Where the symbols take the units:
from | a k o d u m
j213 | . . j443 j59 j431 .
j12 | j827 j148 j359 j908 j432 .
j340 | j462 j25 j218 j196 j813 j257
j177 | . j663 j610 j765 j601 j997
j432 | j727 j413 j343 j12 j675 .
j32 | . . j605 j965 j725 j443
j430 | . . j727 j537 j653 j413
j359 | j270 j537 j663 j839 j343 j12
j504 | . j939 . j452 j85 j266
j452 | . j641 . j388 j504 j135
j601 | . j630 j760 j177 j100 j707
j380 | . j32 j121 j598 j202 j619
j148 | . . j537 j936 j413 .
j483 | . j788 j85 j266 j218 j196
j909 | j100 j228 j187 j586 j261 .
j760 | . j309 . j610 j641 j601
j615 | j240 j527 j100 j707 j800 j228
j922 | . . . j270 j516 j727
j348 | . . j725 j443 j29 j431
j187 | j641 j615 j135 j830 j242 j909
j653 | . . j965 j430 j443 j59
j686 | . j673 . j248 j819 j676
j516 | . . . j922 j605 j965
j662 | j788 j490 j196 j261 j257 .
j641 | . j240 . j760 j939 j100
j630 | . j727 j309 j663 j598 j343
j725 | . . j782 j32 j642 j348
j471 | j32 j213 j619 j675 j370 .
j266 | . j336 j504 j135 j483 j242
j443 | . . j32 j653 j348 j213
j25 | j686 j839 j765 j674 j997 j771
j469 | . j462 . j85 j550 j218
j598 | . j965 j240 j630 j380 j527
j59 | . . j653 j413 j213 .
j788 | . j202 j627 j336 j765 j674
j619 | j605 j443 j380 j527 j961 j471
j202 | . j725 j248 j380 j676 j961
j525 | j177 j814 j813 j257 j586 .
j800 | j121 j619 j336 j615 j674 j584
j765 | . j676 j462 j788 j177 j25
j462 | . j686 . j627 j610 j765
j675 | j965 j59 j527 j432 j471 .
j370 | j725 j431 j961 j471 j908 .
j490 | j202 j370 j674 j584 j771 .
j827 | . . j270 j642 j727 j537
j413 | . . j430 j148 j59 .
j997 | j819 j359 j177 j25 j707 j814
j839 | j673 j29 j676 j961 j359 j908
j707 | j309 j343 j601 j997 j615 j599
j961 | j782 j348 j202 j619 j839 j370
j673 | . . . j782 j270 j642
j830 | j760 j707 j791 j813 j187 j586
j965 | . . j516 j727 j32 j653
j676 | . j642 j686 j202 j663 j839
j586 | j601 j599 j830 j525 j909 .
j527 | j516 j653 j598 j343 j619 j675
j121 | . j605 . j240 j248 j380
j727 | . . j922 j827 j965 j430
j228 | j598 j675 j615 j599 j584 .
j627 | . j248 . j939 j462 j788
j307 | . j177 j550 j218 j791 j813
j218 | . j765 j469 j483 j307 j340
j343 | j922 j430 j630 j359 j527 j432
j771 | j676 j908 j25 j490 j814 .
j248 | . j782 . j121 j686 j202
j388 | . j760 . j550 j452 j791
j100 | . j598 j641 j601 j336 j615
j257 | j765 j771 j340 j662 j525 .
j584 | j380 j471 j800 j228 j490 .
j537 | . . j827 j29 j430 j148
j605 | . . . j516 j782 j32
j791 | . j601 j388 j307 j135 j830
j336 | . j380 j939 j100 j788 j800
j939 | . j121 . j641 j627 j336
j908 | j642 j936 j839 j370 j12 .
j261 | j336 j584 j242 j909 j662 .
j85 | . j627 . j504 j469 j483
j431 | . . j348 j213 j936 .
j550 | . j610 . j469 j388 j307
j782 | . . . j605 j673 j725
j599 | j630 j432 j707 j814 j228 .
j610 | . j819 . j462 j760 j177
j813 | j610 j997 j307 j340 j830 j525
j814 | j663 j12 j997 j771 j599 .
j663 | . j827 j819 j676 j630 j359
j29 | . . j642 j348 j537 j936
j240 | . j516 . j309 j121 j598
j196 | j627 j674 j483 j242 j340 j662
j674 | j248 j961 j788 j800 j25 j490
j642 | . . j673 j725 j827 j29
j936 | . . j29 j431 j148 .
j819 | . j270 . j686 j309 j663
j242 | j939 j800 j266 j187 j196 j261
j309 | . j922 . j819 j240 j630
j135 | . j100 j452 j791 j266 j187
j270 | . . . j673 j922 j827

In the rows, 471 means zero.

The rows follow the links: the fewer symbols apart two units are, the more alike their rows tend to be.

Each row is also shifted at random along 3 hidden directions that mean nothing.

Some units, each with a row of numbers:
j242 -> 299 511 525 416 467 482 497 498 460 479 476 454 429 389 487 434 451 467 500 453 513 503 510 470 454 490 493 446 472 486 508 468 477 455 524 496 474 493 462 432 475 477 469 510 437 360 511 533 491 482 493 490 506 427 402 476 459 469 486 463 455 456 507 401 471 462 530 400 551
j725 -> 919 396 503 543 536 458 463 360 440 429 431 512 455 536 487 462 432 444 474 535 453 383 399 480 491 497 491 523 434 481 464 489 437 467 443 455 398 513 424 483 520 492 464 427 529 508 460 452 445 455 471 491 392 507 529 430 544 439 447 532 476 568 389 517 477 494 444 546 460
j615 -> 481 515 508 445 404 464 484 523 473 551 466 438 463 433 468 436 461 481 479 450 500 540 522 483 390 466 518 426 475 405 502 512 474 463 536 518 459 458 481 493 472 494 465 495 485 448 507 510 470 442 519 529 535 397 444 523 438 455 498 458 513 403 528 448 461 441 486 379 455
j641 -> 520 471 456 482 412 473 434 499 475 489 451 483 450 487 494 454 519 493 491 485 464 449 432 449 434 517 518 460 506 454 489 505 431 492 470 514 498 424 479 512 453 475 461 450 489 545 434 531 428 452 494 500 483 445 500 473 473 464 502 493 495 476 463 463 506 468 473 432 462
j490 -> 670 409 435 509 477 527 471 483 445 453 437 462 504 503 440 429 406 447 473 483 392 450 520 540 543 419 471 464 500 521 458 495 524 449 318 518 568 486 386 413 510 513 501 434 494 490 465 429 465 445 417 483 461 474 439 458 546 468 479 496 455 473 412 478 452 477 402 501 456
j29 -> 591 481 613 450 357 440 506 483 467 511 528 460 478 461 448 504 450 535 431 462 547 536 536 494 373 410 474 440 459 393 456 503 517 486 589 437 353 450 510 544 479 469 469 473 462 380 539 425 496 471 501 462 518 437 442 530 377 477 487 480 496 425 546 493 480 437 485 470 513
j830 -> 375 515 477 447 440 491 470 519 538 508 418 440 477 434 455 466 470 493 487 444 476 532 545 458 461 464 455 447 487 437 485 458 478 487 484 499 536 441 495 482 440 469 472 543 469 427 471 495 530 498 494 488 511 476 450 494 443 446 452 440 515 425 482 444 429 482 492 402 483
j469 -> 498 452 531 433 339 506 433 542 483 477 521 468 449 450 470 482 523 526 490 453 498 474 524 446 443 482 484 451 547 462 494 477 489 503 490 519 500 409 512 540 431 459 486 470 469 449 463 516 484 477 513 479 543 470 470 493 416 466 524 495 484 453 494 460 540 476 484 445 547
j727 -> 617 403 574 548 285 459 428 521 516 508 419 473 503 562 412 503 482 534 395 530 422 540 508 507 375 378 500 452 497 360 418 526 521 535 476 493 464 395 469 604 473 488 508 461 566 504 450 425 479 442 492 530 526 452 476 552 446 437 510 518 566 418 491 554 485 484 457 429 454
j309 -> 386 483 478 473 464 418 449 461 516 467 442 472 444 493 509 524 531 502 471 471 490 464 426 437 447 514 466 485 463 432 450 443 410 505 523 422 461 454 511 526 438 465 469 485 491 493 459 473 461 486 495 439 461 514 511 443 440 457 453 469 480 486 461 480 476 480 482 465 461
j676 -> 361 450 447 440 452 493 498 465 458 470 570 484 474 501 454 508 468 491 455 428 514 447 474 461 485 475 436 477 505 479 488 464 506 462 456 449 424 471 517 499 429 461 436 428 443 490 482 446 482 475 472 430 492 493 504 475 423 495 490 459 452 467 486 501 505 464 434 544 477
j483 -> 669 480 548 428 501 480 460 426 490 448 452 492 390 402 528 459 460 461 547 465 539 428 463 440 470 551 480 479 458 499 528 453 410 476 510 464 447 511 461 453 471 486 438 509 453 367 482 533 489 519 529 453 444 505 467 423 472 435 442 472 473 512 426 421 468 492 533 454 568
j462 -> 464 468 334 441 624 483 476 419 455 417 529 511 424 455 526 501 504 416 523 438 497 355 380 414 568 589 416 535 470 568 522 420 390 440 425 407 470 515 503 425 441 429 409 446 418 551 442 509 439 514 462 385 417 542 541 385 489 499 449 438 398 558 412 425 504 500 456 564 450
j537 -> 362 468 454 491 489 450 481 450 466 454 487 489 516 499 421 508 458 475 392 472 447 472 457 486 476 407 432 478 454 452 435 457 517 463 480 426 419 472 493 486 477 446 482 458 462 491 440 418 490 467 435 463 446 490 465 491 459 490 451 459 459 473 510 523 456 470 461 501 425
j196 -> 691 481 572 436 456 483 487 462 479 469 444 465 422 407 504 443 445 477 505 476 536 474 502 466 456 506 480 474 469 478 513 470 461 466 516 494 469 495 439 464 478 489 462 511 456 350 508 521 516 492 518 476 479 472 436 465 468 439 455 477 475 478 445 429 474 486 536 430 569
j839 -> 650 482 482 437 495 472 519 422 457 472 527 465 470 459 459 488 445 471 452 433 542 454 477 477 475 469 432 473 441 467 488 471 505 455 524 431 379 499 502 471 461 460 447 460 425 429 505 461 500 483 489 433 467 475 473 491 437 496 461 453 454 476 490 484 467 458 476 518 483
j432 -> 320 526 480 463 496 434 511 487 511 516 435 426 511 459 474 502 460 493 449 441 490 545 521 485 450 421 461 434 424 416 441 460 478 473 516 425 483 473 502 459 465 475 478 518 462 422 540 415 519 487 451 442 487 473 415 499 412 483 430 431 496 417 498 461 387 439 476 423 440
j343 -> 625 496 547 487 432 437 467 471 521 518 400 447 478 478 459 495 466 487 436 479 486 538 504 486 386 423 488 456 430 375 437 474 459 495 565 450 437 450 489 528 462 472 473 525 519 438 482 444 524 484 522 508 484 465 459 529 447 440 439 448 547 424 496 496 415 469 496 412 469
j148 -> 598 467 503 498 462 452 475 462 457 464 463 467 532 481 427 487 450 478 411 488 450 496 488 494 455 405 440 450 441 447 414 479 516 467 507 449 427 483 459 470 500 447 503 472 469 449 467 417 490 464 424 481 467 458 449 507 480 475 461 473 475 448 519 514 449 455 488 471 449
j675 -> 415 519 342 467 614 451 521 431 439 493 454 446 493 475 467 444 441 418 483 442 430 480 432 497 511 472 478 467 423 489 476 476 452 415 422 448 483 534 449 378 481 485 451 458 443 554 491 441 438 459 420 454 428 447 471 451 505 497 436 421 443 468 460 455 409 446 434 490 354
j187 -> 344 529 478 433 394 479 483 542 498 549 464 434 464 426 457 421 471 506 487 444 497 538 533 473 429 464 501 426 500 437 513 490 481 472 492 532 521 436 472 481 449 497 474 504 461 437 485 528 494 448 496 506 543 409 432 511 441 471 502 456 499 401 499 434 474 468 474 389 494
j550 -> 388 481 490 449 402 495 418 532 499 448 481 481 465 443 457 486 524 508 461 459 472 473 472 427 476 497 448 475 518 498 472 433 471 496 495 480 504 425 496 502 437 433 482 497 469 460 419 531 484 480 490 472 517 484 476 471 448 480 487 465 475 461 500 453 529 489 507 422 527
j336 -> 395 451 409 477 566 494 450 422 432 423 441 512 442 462 485 431 456 418 508 490 428 403 386 456 532 531 491 492 474 557 503 473 435 424 409 487 492 513 403 402 500 470 458 443 469 518 426 518 402 468 462 493 410 466 490 402 560 463 473 503 430 548 422 451 484 486 470 486 465
j909 -> 615 536 492 441 445 470 475 503 472 529 448 445 467 419 483 418 466 475 487 461 488 532 511 481 435 467 499 425 460 450 497 479 475 462 519 507 495 463 453 462 477 490 465 522 459 419 492 507 489 466 494 506 507 419 427 508 475 464 484 457 501 410 509 418 449 459 494 380 481
j413 -> 691 464 517 507 439 446 477 484 490 504 418 461 517 502 436 479 460 483 422 507 445 528 497 507 424 395 487 450 436 395 415 484 496 488 495 466 455 452 452 503 491 488 505 489 510 457 488 413 477 448 445 500 469 455 449 502 464 460 461 476 524 436 485 511 422 468 458 446 438
j213 -> 350 457 480 488 477 456 494 467 426 485 470 458 512 504 449 458 437 457 437 488 435 495 490 523 476 392 487 454 453 465 425 512 506 457 430 458 452 477 439 442 513 491 502 429 468 466 488 417 442 435 419 487 470 433 442 489 491 475 490 482 458 457 496 492 460 435 428 489 421
j270 -> 578 465 628 475 371 411 446 462 485 454 500 480 459 481 466 519 538 534 425 499 504 502 444 439 397 467 470 459 453 411 433 462 469 509 603 415 372 423 511 571 460 440 492 478 501 422 470 478 463 475 501 492 489 475 480 489 420 467 490 497 507 449 527 505 505 467 523 451 535
j653 -> 627 554 531 448 565 374 517 374 455 517 446 452 435 433 520 469 471 435 472 471 561 498 405 453 395 518 509 468 363 420 475 482 393 461 640 380 314 524 500 478 483 471 418 490 466 435 537 472 467 479 514 474 424 451 479 459 437 485 421 447 482 483 516 443 427 454 515 451 434
j908 -> 579 490 450 459 488 465 500 471 451 473 518 455 490 475 441 460 448 475 448 438 479 493 508 499 482 422 448 445 457 476 460 474 515 454 464 453 451 484 476 447 471 461 483 450 442 459 504 434 490 467 427 447 485 473 442 491 441 504 469 450 444 456 500 463 456 455 452 500 458
j939 -> 161 498 434 439 609 434 477 415 439 433 491 492 413 434 543 465 513 437 536 463 520 401 381 413 524 580 472 500 430 541 493 440 362 439 501 406 452 526 478 432 476 453 440 461 414 483 476 508 418 497 467 423 413 500 493 385 481 493 446 448 415 548 450 389 488 477 500 494 471
j642 -> 466 407 479 492 376 472 476 496 451 482 540 476 505 552 433 506 456 506 418 474 462 470 494 497 446 408 468 473 515 437 462 512 547 482 440 491 436 425 474 534 460 488 487 410 494 505 465 424 460 437 462 472 505 471 490 500 443 482 513 495 472 463 490 544 509 473 399 538 464
j218 -> 582 475 398 415 548 508 469 440 471 437 506 499 424 430 488 466 475 436 516 435 495 411 432 421 520 537 432 500 491 540 535 435 444 448 456 469 484 493 497 439 436 439 426 472 419 488 458 535 498 504 495 438 460 506 496 435 476 483 456 450 432 503 457 429 488 479 478 500 506
j674 -> 122 481 393 449 600 522 536 431 476 457 514 463 457 455 506 465 402 437 525 412 500 416 517 480 554 507 447 490 467 531 506 456 473 440 360 447 529 538 442 371 470 495 434 467 422 447 524 441 493 497 448 400 434 526 462 432 464 488 449 442 425 492 386 434 435 477 424 542 477

Start, symbols taken left to right, then the unit you end at.
Answer with the unit's name.
347 477 415 441 497 510 445 486 494 434 482 488 470 424 458 488 482 462 486 444 458 455 459 434 512 492 410 492 498 524 493 409 487 463 465 490 518 469 492 454 456 420 464 510 433 477 423 516 515 499 480 467 488 501 479 456 489 467 466 448 451 478 482 454 490 497 511 450 498
k u k u o: j240
271 465 342 444 599 462 485 422 451 424 561 487 443 485 524 513 505 448 504 432 511 380 392 420 538 565 423 520 473 536 491 425 418 449 439 392 448 512 517 431 431 433 432 424 420 546 483 450 434 495 457 372 418 544 542 401 441 513 447 441 396 542 442 454 492 474 432 579 425
k m m u: j537
376 455 445 513 464 448 482 468 509 495 448 467 507 527 444 510 458 476 433 482 443 499 489 510 458 407 468 470 447 413 424 478 498 481 427 446 469 469 487 494 474 493 488 453 504 519 475 401 489 456 446 482 464 480 489 501 473 468 453 458 513 445 458 523 427 465 431 492 402
o o u u u: j782
647 449 602 491 373 455 484 476 461 497 467 434 501 507 445 463 436 508 441 503 486 535 541 521 421 386 505 431 456 402 427 529 528 488 497 477 429 450 439 505 516 509 514 474 506 385 527 398 479 451 465 491 484 430 429 517 441 461 480 496 518 432 483 500 456 446 467 466 498
o m o: j348
365 490 432 398 503 501 499 461 478 467 556 486 429 430 489 498 475 470 499 397 559 440 475 439 486 539 424 483 494 508 529 432 464 466 495 445 431 484 534 448 437 449 415 466 408 453 487 504 485 515 496 407 503 503 502 456 418 502 473 439 431 473 468 429 503 480 474 520 513
m u u: j707
739 527 647 470 363 390 497 477 466 543 444 428 473 450 477 449 473 512 433 504 523 577 501 502 335 421 523 405 415 357 437 526 472 491 641 439 364 446 498 535 500 492 483 505 494 353 541 458 490 442 505 519 513 394 423 536 403 472 482 475 525 406 566 465 453 427 531 390 494
d u o o u: j32
601 534 500 393 538 455 537 460 471 470 512 447 460 379 494 480 467 460 492 406 556 503 500 463 475 498 456 464 422 490 497 442 475 443 564 410 413 527 518 419 455 448 442 509 393 343 552 473 518 505 464 432 487 480 417 461 414 495 442 415 437 451 515 402 437 453 519 456 509
k o u u a: j922
304 460 411 489 456 486 443 502 541 487 425 468 476 477 453 509 485 475 479 456 438 464 502 462 479 476 452 486 489 446 475 455 451 492 424 493 551 444 498 488 444 475 459 511 497 527 431 478 513 484 486 463 476 497 507 484 463 445 456 455 513 448 435 485 449 493 451 439 445
m o m m d: j814
92 517 409 436 443 456 481 510 479 539 499 439 450 449 485 455 486 475 505 431 504 500 475 450 438 523 495 458 481 439 511 484 427 470 481 488 491 468 505 482 427 477 430 482 448 516 501 507 465 469 510 479 509 434 473 488 428 490 488 433 479 426 490 431 492 457 452 442 443
m k o m: j527
439 453 492 483 449 496 442 475 426 472 444 473 485 474 453 406 420 450 473 488 420 475 487 518 472 446 508 453 486 496 475 502 507 448 412 540 516 467 391 450 514 497 503 456 476 468 456 501 446 437 470 538 481 398 439 467 534 461 492 508 464 473 458 466 477 469 473 445 482
o u d o d: j641
466 509 349 477 591 483 485 432 512 467 404 471 475 458 466 479 447 416 484 448 431 452 443 474 517 484 439 485 442 464 485 422 432 460 426 469 539 519 479 416 454 459 445 511 470 515 434 473 521 498 476 448 431 517 492 444 520 451 409 413 489 472 417 469 403 505 465 456 399
u a u m k: j32
411 465 445 437 409 538 503 539 470 480 552 453 489 470 441 473 436 487 458 411 478 499 543 498 478 425 442 461 527 485 492 490 566 461 410 518 498 456 483 476 444 478 474 450 439 462 486 463 507 463 465 461 526 464 449 518 420 493 500 451 457 424 483 469 499 473 434 495 488
a m k o m: j642
603 407 345 550 521 471 462 422 432 485 445 499 490 555 452 444 452 424 457 503 379 416 385 491 487 471 492 500 470 472 452 513 450 450 343 490 475 490 424 468 501 489 470 389 524 655 406 454 405 428 434 511 416 455 541 463 556 473 485 496 481 519 433 546 475 474 391 536 334
m m d: j413
491 488 504 454 501 449 462 435 474 439 469 477 499 465 435 506 463 469 403 471 482 501 459 481 463 419 418 488 428 459 449 433 501 457 554 444 395 463 509 482 461 428 479 504 448 435 454 450 526 476 460 487 472 481 447 494 475 483 443 446 480 462 517 506 447 472 514 469 477
o u k: j727
